Here is a tiny trained network, its code and every weight. The questions are about switching its units off for an input and a class, where a switched-off unit gives its printed mean instead of its output.

import numpy as np


def w(rows, s, z=0):
    codes = np.array(rows[::2]) - 128.0
    scale = np.full(codes.shape[1], s)
    scale[-1] = z or s
    return codes * scale


def norm(h):
    return h / np.sqrt((h * h).mean(-1, keepdims=True) + 1e-5)


def f(y):
    return y / 2 * (1 + np.tanh(0.7978845608 * (y + 0.044715 * y**3)))


def log_softmax(a):
    a = a - a.max(-1, keepdims=True)
    return a - np.log(np.exp(a).sum(-1, keepdims=True))


def net(x, mask):
    res = np.array(x, float).reshape(1, 3) / 4 @ E
    u = 0
    for l in range(2):
        y = f(norm(res) @ A[l][:, :-1].T + A[l][:, -1])
        res = res + np.where(mask[u : u + 10], y, B[l][:, -1]) @ B[l][:, :-1]
        u += 10
    return log_softmax(norm(res)[-1] @ U[:, :-1].T + U[:, -1])


A, B = {}, {}
E = w([
[77,9,3],'x0',
[160,72,237],'x1',
[214,69,24],'x2',
],0.0047)
A[0] = w([
[101,95,126,75],'0.n1',
[176,153,160,119],'0.n2',
[133,228,156,3],'0.n3',
[36,219,43,45],'0.n4',
[73,143,144,136],'0.n5',
[26,2,221,24],'0.n6',
[172,140,72,84],'0.n7',
[71,89,224,111],'0.n8',
[32,224,49,75],'0.n9',
[181,75,176,151],'0.n10',
],0.009,0.0041)
B[0] = w([
[172,78,157,117],'0.n1',
[156,229,201,158],'0.n2',
[52,135,193,154],'0.n3',
[158,189,35,235],'0.n4',
[124,227,67,166],'0.n5',
[17,114,145,234],'0.n6',
[31,119,185,149],'0.n7',
[26,202,188,222],'0.n8',
[168,253,10,253],'0.n9',
[125,175,16,211],'0.n10',
],0.005,0.0028)
A[1] = w([
[107,69,179,152],'1.n1',
[101,66,194,117],'1.n2',
[173,174,163,143],'1.n3',
[73,138,142,103],'1.n4',
[142,75,109,117],'1.n5',
[177,101,162,168],'1.n6',
[173,107,170,109],'1.n7',
[126,6,75,1],'1.n8',
[142,3,92,95],'1.n9',
[129,99,130,150],'1.n10',
],0.015,0.0056)
B[1] = w([
[14,180,57,165],'1.n1',
[69,183,68,163],'1.n2',
[212,22,153,200],'1.n3',
[92,121,150,159],'1.n4',
[117,107,199,168],'1.n5',
[136,103,47,154],'1.n6',
[254,183,36,133],'1.n7',
[122,35,80,232],'1.n8',
[81,4,201,254],'1.n9',
[123,140,142,141],'1.n10',
],0.0079,0.0054)
U = w([
[41,144,129,184],'0',
[128,106,124,26],'1',
[97,1,97,159],'2',
[126,107,124,1],'3',
[151,169,220,143],'4',
[137,195,26,151],'5',
[211,95,117,191],'6',
],0.026,0.011)

Each question gives the input, the list of numbers given to net, and the class t.
The units are the neurons (one row each of A and B). Each row of codes is followed by its name. A weight is (code - 128) times the scale printed after its matrix; where a second scale follows, it is the last column's (A, B and U).
mask holds one flag per neuron, layer by layer. A switched-off neuron (its flag False) gives its mean, the last column of its row in B, instead of its output. The means were averaged over made-up inputs and are rounded, as every weight is.
A unit's drop is (log p(t) with every unit on - log p(t) with that unit switched off) / (log p(t) with every unit on - log p(t) with every unit switched off).
The circuit of an input: a set's keep is (log p(t) with only the set's units on - log p(t) with every unit switched off) / (log p(t) with every unit on - log p(t) with every unit switched off). Starting from the 12 units with the biggest drops (on a tie, the unit counted first), units are removed one at a time, each time the one whose removal leaves the highest keep (on an exact tie, the one counted first), for as long as the keep stays at least 0.8.
circuit, biggest first: the units of the circuit, biggest drop first
k most important neurons: the k neurons with the biggest drops, biggest first
top k neurons in layer l: the k neurons of layer l with the biggest drops, biggest first
drop when u is switched off: that unit's drop, to one decimal
input [5,-2,-6], class 5: circuit, biggest first : 1.n9, 0.n9
input [-4,-3,-2], class 4: top neuron in layer 0 : 0.n3
input [0,-1,1], class 5: 2 most important neurons : 1.n9, 1.n3
input [-3,-4,-3], class 5: 3 most important neurons : 0.n9, 1.n9, 0.n4
input [-6,-7,-3], class 5: 4 most important neurons : 1.n9, 0.n9, 0.n4, 1.n5
input [1,4,1], class 0: 2 most important neurons : 0.n6, 0.n8
input [-1,0,2], class 6: drop when 0.n3 is switched off : 1.0
input [0,-4,3], class 5: drop when 1.n9 is switched off : 0.1
input [-6,-7,-4], class 4: drop when 1.n2 is switched off : 0.2
input [-7,-8,-4], class 4: drop when 1.n1 is switched off : 0.3
